Below are the code and all the weights of a small trained network. Each question names an input and a target symbol and asks about switching units off, where a switched-off unit gives its printed mean instead of its output.

import numpy as np


def w(rows, s, z=0):
    codes = np.array(rows[::2]) - 128.0
    scale = np.full(codes.shape[1], s)
    scale[-1] = z or s
    return codes * scale


def f(y):
    return y / 2 * (1 + np.tanh(0.7978845608 * (y + 0.044715 * y**3)))


def softmax(a):
    e = np.exp(a - a.max(-1, keepdims=True))
    return e / e.sum(-1, keepdims=True)


def log_softmax(a):
    a = a - a.max(-1, keepdims=True)
    return a - np.log(np.exp(a).sum(-1, keepdims=True))


def net(x, mask):
    ids = ['αβγδεηθλξφψω'.index(c) for c in x.split()]
    T = len(ids)
    res = E[ids] + P[:T]
    u = 0
    for l in range(3):
        q, k, v = (res @ M[l].T for M in (Q, K, V))
        z = softmax(np.where(np.tri(T) > 0, q @ k.T / 2**0.5, -1e9)) @ v
        res = res + np.where(mask[u], z, O[l][:, -1]) @ O[l][:, :-1]
        u += 1
        y = f(res @ A[l][:, :-1].T + A[l][:, -1])
        res = res + np.where(mask[u : u + 4], y, B[l][:, -1]) @ B[l][:, :-1]
        u += 4
    return log_softmax(res[-1] @ U[:, :-1].T + U[:, -1])


Q, K, V, O, A, B = {}, {}, {}, {}, {}, {}
E = w([
[149,175,31,71,127,100,153,126,140],'α',
[94,155,49,56,136,161,116,160,169],'β',
[143,139,113,75,178,78,141,79,186],'γ',
[113,176,107,70,141,160,111,149,150],'δ',
[181,208,173,106,129,122,127,140,127],'ε',
[200,87,198,82,123,118,118,40,174],'η',
[189,134,186,105,168,76,128,82,130],'θ',
[128,127,253,85,138,218,108,98,170],'λ',
[101,30,69,131,129,142,135,82,135],'ξ',
[34,70,141,112,137,240,87,132,129],'φ',
[157,73,141,155,136,113,144,175,9],'ψ',
[208,147,87,218,42,244,51,189,78],'ω',
],0.0034)
P = w([
[124,104,144,58,112,117,177,190,131],'0',
[108,143,131,84,18,112,59,60,116],'1',
[106,178,105,79,188,184,148,67,42],'2',
[145,119,129,213,158,171,151,200,154],'3',
[188,97,139,148,89,131,2,107,144],'4',
[193,141,98,150,250,218,107,88,48],'5',
],0.0046)
Q[0] = w([
[126,132,117,139,234,180,160,53,60],'0.h1',
[66,90,145,174,86,66,158,163,254],'0.h1',
],0.029)
K[0] = w([
[81,31,187,254,106,217,106,144,105],'0.h1',
[20,247,125,17,65,118,230,78,199],'0.h1',
],0.018)
V[0] = w([
[86,181,198,65,149,217,98,138,200],'0.h1',
[210,248,150,138,117,109,116,174,119],'0.h1',
],0.015)
O[0] = w([
[171,249,145,91,142,103,18,253,179,50],'0.h1',
[8,152,131,183,134,21,25,155,10,251],'0.h1',
],0.0051,0.00025)
A[0] = w([
[150,184,178,198,136,113,124,5,189,69],'0.n1',
[195,80,126,117,107,182,161,226,192,89],'0.n2',
[94,117,75,135,174,32,217,227,152,158],'0.n3',
[76,189,159,203,87,144,71,88,109,6],'0.n4',
],0.012,0.0024)
B[0] = w([
[78,120,14,135,102,153,136,136,131,93],'0.n1',
[130,65,91,128,124,103,131,254,134,245],'0.n2',
[73,227,180,157,146,140,252,128,157,159],'0.n3',
[123,47,41,82,139,84,178,95,153,131],'0.n4',
],0.0089,0.0012)
Q[1] = w([
[159,171,18,67,160,185,52,60,219],'1.h1',
[133,187,168,254,109,204,198,190,225],'1.h1',
],0.019)
K[1] = w([
[136,174,72,204,87,128,8,99,253],'1.h1',
[108,143,126,36,71,63,144,142,177],'1.h1',
],0.022)
V[1] = w([
[74,213,31,123,213,171,210,154,131],'1.h1',
[187,140,141,94,250,101,191,105,209],'1.h1',
],0.016)
O[1] = w([
[157,82,88,105,255,53,124,137,147,16],'1.h1',
[41,53,182,179,132,152,115,70,220,7],'1.h1',
],0.0075,0.0019)
A[1] = w([
[195,93,105,143,216,199,230,185,82,142],'1.n1',
[194,12,155,102,69,32,59,3,131,73],'1.n2',
[58,149,96,93,149,181,119,35,20,21],'1.n3',
[72,67,163,187,90,173,221,175,172,3],'1.n4',
],0.012,0.0019)
B[1] = w([
[145,179,38,123,172,154,253,170,88,254],'1.n1',
[72,29,224,113,107,230,79,156,7,149],'1.n2',
[62,95,46,101,225,61,89,65,237,242],'1.n3',
[134,66,185,182,14,123,84,95,208,182],'1.n4',
],0.0074,0.0062)
Q[2] = w([
[103,52,223,252,135,25,217,255,172],'2.h1',
[124,80,171,134,133,123,223,121,200],'2.h1',
],0.018)
K[2] = w([
[106,109,221,3,90,29,190,166,157],'2.h1',
[58,110,81,95,116,170,219,67,145],'2.h1',
],0.013)
V[2] = w([
[152,36,44,128,59,143,203,108,141],'2.h1',
[113,152,174,151,137,138,241,7,105],'2.h1',
],0.016)
O[2] = w([
[6,127,112,48,59,59,169,154,108,255],'2.h1',
[88,221,140,52,160,254,130,103,199,108],'2.h1',
],0.0071,0.0093)
A[2] = w([
[247,138,124,202,227,125,120,92,144,61],'2.n1',
[117,115,101,108,239,217,99,59,159,112],'2.n2',
[238,201,234,166,149,238,124,124,160,127],'2.n3',
[165,118,86,90,7,117,32,45,142,252],'2.n4',
],0.011,0.0029)
B[2] = w([
[120,152,193,39,128,95,86,142,124,209],'2.n1',
[197,87,138,123,90,120,174,80,123,253],'2.n2',
[112,94,5,148,96,156,92,161,134,182],'2.n3',
[130,171,128,157,123,133,75,39,130,255],'2.n4',
],0.014,0.0098)
U = w([
[114,86,160,150,159,133,118,133,208,152],'α',
[131,109,121,138,106,94,139,150,100,37],'β',
[119,102,95,161,126,157,119,138,162,119],'γ',
[100,120,140,106,100,109,120,119,155,2],'δ',
[127,149,179,98,176,102,124,139,133,111],'ε',
[135,193,122,161,107,122,101,87,148,173],'η',
[146,73,203,142,103,152,103,119,55,182],'θ',
[142,124,102,96,115,141,98,148,120,51],'λ',
[85,185,137,93,127,190,146,153,131,160],'ξ',
[181,187,125,158,100,162,166,197,56,199],'φ',
[169,111,113,124,128,138,176,98,145,111],'ψ',
[94,110,57,145,254,85,129,126,127,165],'ω',
],0.0057,0.0052)

Each question gives the input, a string of symbols that net reads in full, and the target symbol t.
The units are the heads (2 rows each of Q, K, V and O) and the neurons (one row each of A and B). Each row of codes is followed by its name. A weight is (code - 128) times the scale printed after its matrix; where a second scale follows, it is the last column's (O, A, B and U).
mask holds one flag per unit, layer by layer, with each layer's heads first. A switched-off unit (its flag False) gives its mean, the last column of its rows in O or B, instead of its output. The means were averaged over made-up inputs and are rounded, as every weight is.
A unit's drop is (log p(t) with every unit on - log p(t) with that unit switched off) / (log p(t) with every unit on - log p(t) with every unit switched off).
The circuit of an input: a set's keep is (log p(t) with only the set's units on - log p(t) with every unit switched off) / (log p(t) with every unit on - log p(t) with every unit switched off). Starting from the 12 units with the biggest drops (on a tie, the unit counted first), units are removed one at a time, each time the one whose removal leaves the highest keep (on an exact tie, the one counted first), for as long as the keep stays at least 0.8.
units of the circuit, in order: the units of the circuit, biggest drop first
k most important neurons: the k neurons with the biggest drops, biggest first
top k neurons in layer l: the k neurons of layer l with the biggest drops, biggest first
input ψ ψ ω ψ, target ξ: units of the circuit, in order => [2.h1 0.h1 0.n3 1.n1]
input γ δ ε η, target α: units of the circuit, in order => [1.h1 0.n3 1.n4 0.n2]
input β β λ ω β, target θ: units of the circuit, in order => [2.h1 0.h1 1.n1 1.n3]
input ω ψ θ β ψ β, target ψ: 3 most important neurons => [2.n2 0.n2 1.n3]
input ψ β ξ ξ, target ξ: units of the circuit, in order => [2.h1 0.h1 1.n1 0.n3]
input β ω λ, target ω: 3 most important neurons => [0.n4 1.n3 2.n2]
input ψ λ ψ θ δ, target η: units of the circuit, in order => [1.h1 2.n4 1.n1]
input ε ε ξ, target ξ: units of the circuit, in order => [0.h1 2.h1 1.n1]
input η ψ ψ α, target η: 3 most important neurons => [1.n4 2.n4 1.n1]
input ψ φ ε θ ψ, target θ: 2 most important neurons => [1.n2 0.n3]
input φ ω β α, target β: units of the circuit, in order => [0.h1 0.n2 2.h1]
input β ψ ω, target ω: 3 most important neurons => [1.n3 0.n4 2.n2]
input ψ ψ θ ω ε θ, target ω: 2 most important neurons => [1.n3 2.n2]
input ψ α β ψ φ, target η: units of the circuit, in order => [1.h1 2.n4 1.n1 0.n3]
input α δ δ ψ, target ψ: top neuron in layer 1 => [1.n1]
input ψ γ δ, target ψ: 2 most important neurons => [2.n2 0.n2]
input ε η ε δ, target λ: top neuron in layer 1 => [1.n3]
input ψ ε δ α β, target η: 3 most important neurons => [2.n4 0.n3 1.n1]
input λ ψ α β, target θ: 2 most important neurons => [0.n2 1.n1]
input δ ψ ψ φ ψ, target θ: top neuron in layer 2 => [2.n3]
input ψ γ ω λ, target ξ: 2 most important neurons => [0.n2 0.n3]
input ψ ψ β β ψ λ, target ψ: top 2 neurons in layer 1 => [1.n3 1.n4]
